(in the rows, 128 means zero)
Each row is followed by its group and then its class within the group.
[118 130 131 118 137 121 120 125 115 128 137 119 132 142 129 120 129  70
 153  86 252 136  99 119 160 149 130 145 134 102 143 129 146 145 130 150
 126 136 124 125  87 121 136 127 102 119 122 132 149 139 151 113 131 126
 143 126 131 114 128 107 130 123  92 120 129 133 132 127 134 108 128 132
 109 135  62 120 178 110 129 125 100 128 143 133 134 134  95 125 128 138
 118 111 134 124 144 150 114 121 135 115 138 126 135 160 172 133 122 130
 129 142 130 122 169 138 123 111 138 118 120 116 142 131 137 153 127 132
  76 121 134 116 141 125 114 165 137 137 142  92 113 130 100 125  81  95
 130 137 127 118 163 147 142 118 108 121 117 116 151 105 149 134 146 164
 134 147 126 119 129 135 123 118 147 131 127 119 130 148 153 134 130 121
 145 130 114 138 137 124 118 121 127 126 129 136 145 128 124 132 105 127
 117 155 143 131 138 142 133 120 157 133 125 102 105 143 129 143 141  93
 114] => B:[22]
[123 120 142 103 137 124 131 124 127 122 128 129 153 138 123 127 137 109
 143  21 141 103 132 135 139 156 124 135 180 146 142 125 144 146 143  63
 106 112 111 117  85  82 113 140  76 128 127 128 143 115 138 107 141 123
 113 140 131 112 122  92 128 117 147 125 144 132  56 117 138 135 141 133
 133 111  71 124 139  96 122 167  79 130 152 115 121 119 118 118 132 125
  73 101 123 129 131 150 122 134 152 118 143 125 128 120 137 138 126 125
 130 129 125 136 138 125 119 110 155 143 136 142 145 148 127 185  85 164
 110 138 129 119 145 137 113 134 123 122 106 102 154 150 137 114 102  55
 165 138 140 139 175 139 128 164 115 116 137 128 158 125 138 139 140 154
 123 140 123 124 129 127 159 145 118 133 131 101 136 131 145 126 156 124
 113 142 119 193 117 121 109 119 125 129 130 138 131 139 145 127 120 128
 111 160 168 129 132 123 124 132 122 134 151 146 129 146 134 159 121  87
 122] => H:[31]
[121 120 148 130 142 108 127 130 124 128 137 109 146 149 121 123 138 117
 131  27 124 123 122 124 131 172 146 119 182 156 144 117 123 145 140  67
 110 127  80 116  76  96 105 147  82 141 122 138 131 115 134 130 143 131
 109 130 118 112 120  94 137 126 145 125 141 126  48 118 138 126 136 125
 120 108  86 120 137 110 127 163  81 132 157 122 126 120 130 130 134 129
  67 125 121 126 133 151 131 131 140 118 122 124 126 125 115 133 131 128
 128 125 126 125 119 134 133 120 130 133 130  98 162 143 139 151  99 150
 109 141 139 121 150 126 114 130 113 135 122 105 150 127 134 117  66  78
 193 149 135 125 174 131 131 142 123 118 122 116 162 119 146 142 135 134
 126 178 130 128 130 139 153 151  98 132 135 121 137 146 146  93 141 131
 130 122 110 189 130 123 100 118 131 135 126 125 146 133 122 148 129 120
 129 144 166 126 129 113 165 140 115 127 174 135 141 140 126 134 129 115
 101] => H:[31]
[133 132 131 127 132 126 133 124 116 134 140 115 151 145 138 125 125  72
 134  74 122 155 122 109 159 139 133 159 155 102 139 146 136 127 130 135
 121 109 126 124  80 108 128 137 104 127 130 117 152 135 129 117 130 128
 121 124 138 114 132  98 134 139  88 129 139 142 140 127 131  93 123 136
 113 128  56 135 174 124 124 141 108 132 155 129 148 129  90 130 116 136
 145 124 135 135 139 143 116 128 132 133 136 108 133 164 177 136 126 132
 130 135 133  71 162 140 113 113 138 130 126 120 137 136 132 121 130 146
 116 128 132 115 142 130 105 157 164 130 149  79 117 129 102 120  97 113
 121 161 128 142 171 146 134  90 114 115 108 137 166 119 154 137 145 160
 125 153 141 103 125 138 131 126 128 127 123 118 121 128 158 125 133 122
 134 144 119 137 124 131 133 114 122 121 132 134 146 124 122 131  90 136
 120 131 141 129 121 176 126 129 128 131 137 116  95 158 128 137 128 116
 112] => C:[43]
[126 124 141 125 130 122 128 136 119 133 117 117 132 134 119 117 125  88
 140 123 137 118 135 119 162 141 136 134 132  95 141 129 131 114 126 149
 129 130 130 124 110 115 130 126 112 118 122 116 133 131 135 112 118 125
 130 119 137 118 125 118 131 139  82 126 135 129 135 127 131 120 134 128
 116 134  83 168 170 116 128 124 124 127 136 122 139 122  55 124 140 131
 110 114 125 131 132 144 135 120 131 116 131 112 128 173 161 134 124 138
 117 140 136 114 118 139 123 127 137 121 128 126 133 124 135 133 140 133
 112 118 101 130 141 110 118 153 135 127 156 109 106  94  97 129  82 135
 131 148 123 135 130 135 146 102 106 118 121 112 144 107 143 133 137 149
 131 128 140 125 129 134 118 126 127 113 129 121 127 140 147 116 121 129
 159 130 122 119 121 136 128 122 126 120 130 102 136 128 118 145 108 118
 132 134 152 131 123 128 139 123 141 141 129  91 107 145 124 137 124 116
 125] => C:[23]
[136 133 129 146 134 130 100 126 123 130 109  85 131 139 120 124 133  84
 143 124 136 123 137 113 157 163 131 137 125  83 139 118 133 125 141 155
 120  62 118 116 124 111 179 132  84 131 123 123 132 146 133 125 110 110
 116 112 137 137 119 124 139 145  84 121 114 123 181 125 132 109 125 113
 101 139  87 121 162 128 123 120 147 127 134 132 135 124 123 130 125 123
  97 116 129 130 137 126 125 142 120 125 132 107 128 158 135 148 129 105
 149 144 128 118 138 136 126 143 140 120 153 131 142 120 145 133 135 125
  98 130 134 108 125 119 136 125 146 137 141 113  98 104  94 141  77 138
 147 168 122 130 154 144 154 107 116 126 107 117 140 122 139 142 141 175
 130 135 123 119 128 155 125 119 131 120 128 126 127 133 135  63 116 125
 156 134 125 108 127 139 156  89 143 120 133 128 143 114 130 141 130 127
 107 124 148 125 127 138 148 135 135 123 159 109 121 166 129 137 125 113
 138] => C:[23]
[143 107 135  98 131 127 151 119 133 126 139 139 149 100 133 125 129  94
 139  24 127 149 125 139 128 133 125 147 169 153 156 131 132 157 143  77
 101 113 120 111  91 116 114 151  94 131 125 129 149 125 132 127 148 136
 140 139 122 110 121  99 125 122 165 124 149 132  57 122 149 130 129 132
 141 121  66 123 137  96 119 158  91 123 155 113 109 122 137 145 130 132
  91 119 121 138 127 147 121 131 133 121 137 121 128 112 148 144 110 139
 132 125 132 147 132 123 138 100 127 144 122 121 156 141 134 202  92 118
 132 137 140 123 139 140  91 147 143 130 117  94 155 151 132 118 145  48
 131 123 138 112 188 138 124 154 125 113 126 127 165 136 132 136 141 134
 137 157 130 119 113 132 168 157 132 134 134 110 147 146 156 132 117 119
 116 132 109 172 107 123  94 120 133 134 135 129 146 132 133 119 114 138
  95 177 158 131 141 132 113 139 114 128 132 141 109 148 135 137 116 110
 100] => H:[31]
[125 124 138 132 121 122 138 139 142 116 134 149 134 124 125 128 131 193
 108 102 115 120 139 141 113 144 125 117 151 162  94 126 131 130 108  73
 134 123 127 133 141 129  94 127 111 133 118 129 113 117 119 117 126 122
 137 131 131 121 118 122 121 123 143 136 137 109  43 127 132 141 142 148
 158 103 147 145  80 127 138 147 117 113 114 117 125 137 142 129 144 127
 120 144 124 119 112 129 144 119 133 127 122 174 129 108  89 128 129 124
 114 111 144 136 105 115 136 135 117 131 125 143 117 139 134  94 116 136
 137 131 126 119 107 138  99  93  82 118 111 148 147 140 163 126 109 120
 159 114 130 129 101 128 113 130 142 127 146 125 115 125 126 139 133 104
 128 125 124 131 141 121 141 138 138 137 126 133 139 120 128 158 146 135
 112 127 136 159 141 115  98 158 132 133 133 132 123 140 126 137 156 129
 138 126 137 132 119 111 123 126 121 119 148 147 144  89 121 117 127 136
 140] => U:[42]
[124 122 140 153 129 141 123 145 141 115 115 129 124 128 123 144 127 188
 111 168 133 113 113 137  90 124 129 123 121 157 128 124 124 135 120 102
 125 125 117 126 161 150 122 117 147 128 110 132 119 127 129 145 133 135
 120 151 122 154 136 173 107 126 183 140 120 112 121 127 128 142 138 127
 128 118 209 139  74 138 135 125 127 121 108 126 121 122 168 128 135 115
 136 148 130  83 118 113 154 126 121 137 120 159 128  85  82 115 143 137
 119 122 124 145  88 116 133 144 116 130 127 142 119 123 135  99 132 120
 131 137 125 137 104 130 140  95 108 133 106 178 130 119 158 134 158 138
 143 107 134 129  94 117  85 140 156 123 146 134 109 134 101 118 113 104
 122 115 131 137 129 114 126 137 123 137 124 129 137 120 113 109 129 123
 126 113 141 128 130 126 142 129 133 140 125 127 122 121 120 114 163 121
 140 106 117 129 122 107 137 134 112 127 143 138 147 111 130 114 123 133
 138] => U:[32]
[124 122 147 150 129 133 129 140 135 119 131 131 124 116 141 124 128 196
 111 121 123 111 128 138  91 159 132 112 140 158  95 116 123 131 130  85
 127 141 118 131 146 142 117 127 123 136 119 146 113 104 121 130 125 136
 124 136 117 139 126 129 117 112 169 132 146 117  70 121 118 149 134 129
 139  97 186 161  85 136 137 147 119 124 109 111 125 129 146 113 141 120
 114 134 129 121 107 127 143 111 150 123 118 139 117 101  67 124 133 130
 115 118 125 148  88 117 132 124 119 136 122 141 117 146 132  87 126 134
 132 138 118 130 112 120 142  83  72 124 108 159 147 130 158 126  93 116
 173 107 139 141  93 113 126 123 158 126 149 112 114 142 122 125 119 108
 123 134 123 145 145 121 138 155 127 137 128 140 138 120 104 106 135 119
 119 114 153 157 130 131 106 140 139 135 125 138 113 128 138 130 174 122
 155 101 125 132 119 103 118 134 108 140 170 147 170 100 128 116 122 125
 138] => U:[42]
[125 130 123  84 126 112 142 132 122 128 151 167 140 142 137 125 135  58
 136  95 133 158 134 139 163 115 127 143 125 117 150 159 126 132 135 168
 128 129 180 135 129 116 126 136 125 136 130 110 142 138 119 113 127 138
 166 111 138  99 122 115 132 133  88 124 140 131 158 147 136 124 126 148
 128 148  50 107 178 116 118 131  99 120 151 132 119 131  89 133 102 138
 144 113 121 146 140 147 112 126 132 123 147 105 124 152 197 130 126 133
 130 124 124 113 175 130 127 105 128 128 127 112 130 132 122 167 109 122
 130 125 122 118 157 138  97 163 139 130 140  82 122 143 121 127 140 114
 123 131 124 126 165 112 128 125  72 113 112 131 142 137 142 130 134 147
 131 147 119 129 134 135 130 114 121 132 127 109 117 145 163 180 119 128
 112 139 131 141 121 130 122 142 123 134 148 105 131 127 120 129  86 125
 111 171 135 147 127 128 129 119 143 131  83 115  84 137 122 125 131 136
 112] => B:[22]
[124 127 124 114 132 137 137 112 144 120 131 172 122 120 142 113 130 155
 111 144 133 135 129 131  84 112 119 128 124 168 147 162  89  52 125 109
 130 119 130 133 166 161 121 143 169 137 128 129 123 127 132 142 130 145
 153 133 125 117 131 144 115 111 177 134 130 150 115 123 130 142 133 143
 141 125 182 136  80 144 131 156 124 129 121 123 107 131 157 135 135 126
 150 141 117 147 121 124 130 108 119 121 138 142 127  90 126 122 128 130
  89 115 124 145 115 109 135 124 112 142 130 161 116 115 115 143 116 106
 156 129 119 149 134 145 132 119 114 107 115 138 162 153 159 129 201 118
 114 107 134 117 111 114 107 159 142 136 158 133 106 134 110 101 119  95
 133 122 123 136 120 116 157 139 119 139 129 121 134 124 115 161 131 121
 119 123 130 139 128 116 119 147 120 112 129 129 113 115 142 129 123 133
 120 146 106 128 134 127 131 138 116 122  96 137 126 123 136 118 132 149
 123] => U:[32]

Each row is followed by its group and then its class within the group.
[134 130 144 132 135 111 133 125 145 148 129 122 133 135 121 121 126 130
 135 133 146 126 138 133 121 128 132 144 123 131 138 137 123 115 118 131
 125 135 109 120 144 106 108  83 117 137 123 117 112 124 118 119 135 142
 122 129 125 128 118 119 150 137 127 108 141 142 133 123 135 124 136 123
 140 113 122  90 121 135 135 136 151 143 128 107 142 109 156 131 114 114
 120 119 122 125 128 125 135 119 142 133 141 129 144 119 131 106 148 117
 135 151 128 131 123 148 135 117 127 122 134 133 118 135 137 133 146 127
 148 131 117 127 111 135 126 121 129 118 120 129 128 117 117 151 136 109
 136 132 118 128 125 167 136 117 123 132 144 140 145 116 134 128 138 139
 116 139 133  87 119 144 115 127 131 133 129 135 129 134 150 122 113 128
 139 121 108 118  94 138 139 129 146 136 129 133 129 121 145 123 136 128
 132 117 123 135 135 128 120 134 137 119 110 119 144 123 144 140 123 129
 133] => j678:j258
[135 117 151 146 138 124 138 116 146 164 133 128 138 128 116 118 118 139
 142 126 140 124 125 125 114 114 144 158 118 136 145 149 146 127 114 152
 116 138 103 113 154  89 107  64 106 143 129  66 120 132  99 110 112 141
 121 149 112 128 119 138 109 133 127 109 159 130 146 123 126 112 122 131
 156 108 126  91 119 144 134 144 145 144 124 109 146 106 162 137  99 125
 124 124 123 119 114 125 138 124 128 137 140 133 157 122 125 102 157 113
 140 151 137 126 131 156 125 101 126 130 137 145 121 134 132 122 136 117
 165 130 120 135 118 134 131 114 136 110 106 119 117 108 122 139 164 105
 137 146 125 127 120 122 132 106 116 130 164 134 148 139 129 133 154 151
 115 142 135 106 107 137  89 122 123 143 136 129 135 126 135 123 115 135
 131 127 104 125  74 135 148 133 145 143 131 150 139  99 136 134 145 124
 135 111 137 134 129 141 126 141 125 121 104 135 151 142 143 138 121 121
 148] => j678:j382
[107 120 135 132 136 151 129 126 122 121 115 159 136 157 127 127 121 108
 110 131 124 128 139 128 116 135 117 128 153 120 115 142 125 151 119 139
 120 125 138 126 138 120 113 148 113 102 133 109 112 145 127 125 122 119
 151 164 117 130 131  98 129 120 159 126 115 114 115 125 126 118 128 133
 125 129 114 139 136 140 124 129 105 127 112 125 130 119 126 138 141 139
 119 130 126 123 125 115 115 141 135 143 128 118 131 120 146 136 115 114
 121 108 154 131 139 147 116 121 124 132 123 106 148 127 136 150 131 120
 119 135 118 131 141 129 129 148 123 132 117 110 127 125 125 109 163 131
 124 118 121 120  98 138 122 121 127 133 155 146 129 168 123 133 139 153
 127 158 107 116 140 128 136 140 133 111 158 123 131 115 136 131 132 134
 123 135 148 125 128 123 123 115 128 121 129 124 130 114 149 157 105 139
 114  86 140 138 110 151 119 121 146 132 127 103 127 134 131 132 133 123
 137] => j900:j739
[122 128 151 134 130 117 130 113 148 149 130 140 143 124 117 136 123 132
 138 129 147 136 116 140 124 128 155 152 124 137 143 157 143 111 130 152
 132 135 108 109 153  95 117  64 122 132 135 109 129 129 102 169 126 145
 127 121 117 141 132 137 131 136 118 102 157 138 135 128 126 119 132 135
 148 117 124  93 119 134 150 140 153 165 119 100 141 103 163 136 115  99
 125 131 128 114 124 126 123 129 148 142 158 144 143 111 130 112 143 117
 144 142 120 127 113 148 147 130 139 122 120 149 108 147 128 123 137 147
 163 126 123 126 106 139 128 132 155 143 111 134 124 110 124 143 141 110
 116 149 124 144 130 119 149 118 132 131 128 138 152 104 130 129 139 135
 118 148 131  97 112 147 110 122 111 151 135 134 132 129 169 110 111 125
 143 138  96 127  87 140 135 136 129 144 137 125 131 124 148 122 134 129
 146 106 120 131 140 120 115 133 126 111 103 140 160 130 140 159 132 129
 139] => j678:j258
[130 112 136 136 128 147 127 122 121 119 128 159 139 152 119 121 127 106
 113 120 134 139 142 129 119 112 123 137 161 118 110 147 120 155 120 145
 131 114 130 137 137 112  94 146 111  90 134 125 105 149 122 124 116 111
 177 170 117 127 136  88 130 123 159 121 109 111 112 124 127 118 115 139
 127 143 115 143 144 146 119 137 102 131 115 129 129 123 116 139 135  93
 105 118 135 117 125 105 126 136 131 137 125 132 128 124 153 130 112 108
 125 111 175 134 132 151 110 120 125 102 126  92 161 118 146 149 124 122
 122 124 104 136 139 124 129 154 105  82 115 110 112 125 124 110 172 141
 123 132 122  97  93 137 128 114 134 135 143 152 124 154 113 130 134 149
 126 128 106 113 150 136 141 147 120 119 164 120 128 128 133 128 131 131
 132 129 147 110 125 124 125 107 124 136 130 123 132 115 157 163 116 136
 106  69 144 141 115 157 113 120 145 126 132 124 125 134 135 146 135 129
 136] => j900:j739
[143 127 150 130 140 117 132 121 154 155 128 125 134 111 115 134 120 139
 144 128 144 125 128 134 110 125 149 161 113 136 151 137 140 116 110 147
 127 134 101 116 146  98 116  61 113 135 126 129 124 135 111 115 120 140
 108 120 112 132 119 136 120 139 126 110 158 141 145 127 127 120 130 130
 150 101 122  76 120 136 132 144 163 157 132 108 139 101 163 131 112 115
 121 128 135 109 129 135 131 121 142 137 158 140 161 127 130 107 148 114
 148 154 115 128 106 149 136 117 116 124 139 149 133 145 144 116 137 139
 166 127 120 135 102 140 121 113 128 138 100 134 122 113 125 152 134 112
 122 146 131 143 135 122 142 123 116 140 145 124 150 117 137 132 157 136
 118 135 143 105 112 160 110 112 111 151 126 129 133 131 162 121 123 125
 135 126  58 122  75 133 138 138 148 135 126 140 138 117 135 114 154 116
 137 126 117 132 140 125 135 144 119 112 107 146 149 131 137 142 121 118
 139] => j678:j258
[128 117 139 128 137 122 123 125 147 141 137 123 138 128 109 124 114 119
 137 126 133 132 143 137 118 128 141 142 119 133 145 141 132 117 121 132
 130 132 117 114 151  97 113  86 121 102 147 107 124 134 114 123 138 138
 128 134 115 134 121 133 127 117 105 103 146 124 133 123 127 122 129 130
 141 123 124 107 117 137 137 144 134 146 130 102 130 107 157 124 125 100
 134 131 109 104 124 125 136 117 145 132 144 139 147 121 144 105 133 117
 150 153 138 132 131 142 135 138 127 129 132 140 116 142 133 117 134 130
 150 142 118 126 125 133 128 129 134 131 108 130 118 118 122 141 141 111
 122 143 119 135 121 135 136 116 114 132 134 134 144 119 124 132 146 141
 133 143 130 103 128 146 111 123 123 131 124 135 141 129 164 123 126 118
 150 122 116 123  94 137 134 131 154 148 133 118 147 127 143 127 150 138
 127 119 122 135 135 158 113 134 134 115 118 143 145 131 137 132 124 120
 129] => j678:j258
[140 137 125 134 124 142 137 117 112 127 123 161 122 163 131 105 139 110
 108 127 128 142 148 128 135 150 122 125 165 116 105 140 112 159 133 140
 139 121 114 116 112 121 127 151 129 102 144 148 101 156 122 132 137 107
 198 155 117 119 142 100 138 130 155 118 100 103 113 126 127 126 118 132
 113 146 124 137 151 143 115 143  92 126 118 142 121 130 112 141 127 115
 100 119 136 111 127 115 124 144 129 128 130 143 104 138 170 126 106 135
 113 100 176 135 142 137 100 147 121 112 125  79 145 143 146 150 106 129
 132 118  91 150 135 124 131 163 126 131 136 113 116 134 126 114 138 151
 111 130 134 118 102 124 133 123 169 124 138 154 128 153 111 152 123 150
 109 157 110 120 150 144 137 159 112 114 150 124 100 144 119 134 103 129
 140 137 145 114 149 122 116 112 121 137 117 122 119 111 161 154 105 127
 114  82 138 142 104 152 109 113 145 142 149 123 141 135 130 155 137 117
 106] => j900:j442
[133 129 141 124 133 128 129 125 145 148 139 129 139 127 115 141 126 133
 141 125 141 126 117 137 124 130 145 145 119 129 151 142 144 117 124 149
 137 133 110 120 147 103 133  84 120 129 125 108 137 128 115 126 121 128
 110 122 117 126 113 130 132 133 139 112 152 135 147 125 124 120 136 132
 149 104 119  96 121 125 133 136 148 150 133 108 139 109 152 137 126 113
 126 128 127 129 119 134 135 129 151 144 148 141 147 122 123 110 140 119
 145 144 116 129 110 146 127 123 123 132 134 148 110 132 134 126 135 136
 164 138 155 135 108 135 121 113 130 142 112 132 121 123 137 136 146 111
 118 149 127 136 132 118 129 123 123 132 133 150 152 109 134 121 149 134
 119 132 137  99 118 148 113 127 117 146 132 133 135 127 151 114 130 132
 134 137  97 123  90 134 135 127 135 139 134 141 134 110 128 122 148 124
 143 119 117 138 141 117 128 133 122 115 113 129 149 134 130 142 122 123
 144] => j678:j258
